Below are the code and all the weights of a small trained network. Each question names an input and a class and asks about switching units off, where a switched-off unit gives its printed mean instead of its output.

import numpy as np


def w(rows, s, z=0):
    codes = np.array(rows[::2]) - 128.0
    scale = np.full(codes.shape[1], s)
    scale[-1] = z or s
    return codes * scale


def f(y):
    return y / 2 * (1 + np.tanh(0.7978845608 * (y + 0.044715 * y**3)))


def log_softmax(a):
    a = a - a.max(-1, keepdims=True)
    return a - np.log(np.exp(a).sum(-1, keepdims=True))


def net(x, mask):
    res = np.array(x, float).reshape(1, 3) / 4 @ E
    y = f(res @ A[0][:, :-1].T + A[0][:, -1])
    res = res + np.where(mask, y, B[0][:, -1]) @ B[0][:, :-1]
    return log_softmax(res[-1] @ U[:, :-1].T + U[:, -1])


A, B = {}, {}
E = w([
[38,98,43,186,238,122,108,242,166],'x0',
[50,115,65,255,76,8,199,51,90],'x1',
[219,34,88,118,139,45,45,140,27],'x2',
],0.0062)
A[0] = w([
[47,96,73,228,60,76,228,42,94,107],'n0',
[73,201,171,126,117,213,214,106,228,118],'n1',
[214,43,102,125,126,91,41,137,54,108],'n2',
[187,151,172,80,51,121,161,64,112,130],'n3',
[174,126,153,67,162,222,90,174,153,114],'n4',
[194,152,200,89,40,118,142,65,108,101],'n5',
[178,171,190,103,53,133,128,58,90,112],'n6',
[81,128,61,225,94,32,217,57,109,116],'n7',
[199,162,164,96,64,147,148,36,107,109],'n8',
[192,31,90,96,139,60,55,116,40,101],'n9',
[172,156,160,56,154,190,99,187,154,109],'n10',
[135,134,167,101,122,137,116,116,140,252],'n11',
[174,143,152,59,166,203,68,167,169,97],'n12',
[56,117,34,170,222,121,103,208,163,122],'n13',
[52,228,160,137,100,189,232,109,212,105],'n14',
[81,121,54,152,249,123,83,253,167,107],'n15',
[176,162,172,94,49,137,128,58,101,119],'n16',
],0.0057,0.011)
B[0] = w([
[206,200,147,82,57,160,82,195,86,199],'n0',
[54,73,83,108,107,43,99,101,198,185],'n1',
[67,65,76,114,79,50,94,123,238,182],'n2',
[110,100,167,165,152,145,163,141,115,180],'n3',
[194,195,131,87,70,145,95,199,101,175],'n4',
[112,100,174,184,123,140,191,242,159,172],'n5',
[105,92,171,170,137,160,176,188,144,172],'n6',
[204,211,156,73,63,178,91,184,90,201],'n7',
[103,91,149,166,138,160,170,198,145,172],'n8',
[78,88,90,115,75,52,105,141,223,184],'n9',
[169,184,127,95,65,131,91,194,117,169],'n10',
[123,140,111,126,216,150,111,16,53,254],'n11',
[195,180,141,97,1,122,106,229,132,168],'n12',
[113,100,185,178,145,182,186,172,118,191],'n13',
[66,64,56,96,73,39,81,126,237,182],'n14',
[112,94,175,191,142,172,207,218,137,192],'n15',
[105,90,154,175,141,167,185,168,133,172],'n16',
],0.0086,0.01)
U = w([
[200,233,139,77,78,154,71,163,92,87],'0',
[102,85,170,231,167,176,243,159,124,83],'1',
[71,70,66,103,111,20,72,105,198,85],'2',
[133,166,119,115,246,169,97,15,55,255],'3',
],0.013,0.0073)

Each question gives the input, the list of numbers given to net, and the class t.
The units are the neurons (one row each of A and B). Each row of codes is followed by its name. A weight is (code - 128) times the scale printed after its matrix; where a second scale follows, it is the last column's (A, B and U).
mask holds one flag per neuron, in row order. A switched-off neuron (its flag False) gives its mean, the last column of its row in B, instead of its output. The means were averaged over made-up inputs and are rounded, as every weight is.
A unit's drop is (log p(t) with every unit on - log p(t) with that unit switched off) / (log p(t) with every unit on - log p(t) with every unit switched off).
The circuit of an input: a set's keep is (log p(t) with only the set's units on - log p(t) with every unit switched off) / (log p(t) with every unit on - log p(t) with every unit switched off). Starting from the 12 units with the biggest drops (on a tie, the unit counted first), units are removed one at a time, each time the one whose removal leaves the highest keep (on an exact tie, the one counted first), for as long as the keep stays at least 0.8.
circuit, biggest first: the units of the circuit, biggest drop first
most important unit: the unit with the biggest drop
k most important neurons: the k neurons with the biggest drops, biggest first
drop when u is switched off: that unit's drop, to one decimal
input [-6,8,-3], class 0: most important unit -> n0
input [-8,8,-3], class 0: 2 most important neurons -> (n0 n7)
input [-3,-5,-7], class 2: 2 most important neurons -> (n1 n14)
input [7,3,7], class 1: 4 most important neurons -> (n15 n13 n14 n1)
input [7,-4,7], class 1: 4 most important neurons -> (n15 n13 n14 n1)
input [-6,-1,7], class 2: 2 most important neurons -> (n2 n9)
input [4,6,-8], class 2: 2 most important neurons -> (n14 n1)
input [-2,8,8], class 0: 2 most important neurons -> (n7 n0)
input [6,-6,7], class 2: 4 most important neurons -> (n2 n9 n7 n0)
input [0,6,-7], class 2: 2 most important neurons -> (n14 n1)
input [-7,6,-8], class 2: 4 most important neurons -> (n14 n1 n15 n13)
input [-8,3,7], class 1: drop when n5 is switched off -> 0.1
input [2,3,-2], class 3: drop when n12 is switched off -> 0.2
input [-4,1,-7], class 2: circuit, biggest first -> (n14)
input [-4,5,0], class 0: drop when n0 is switched off -> 0.4
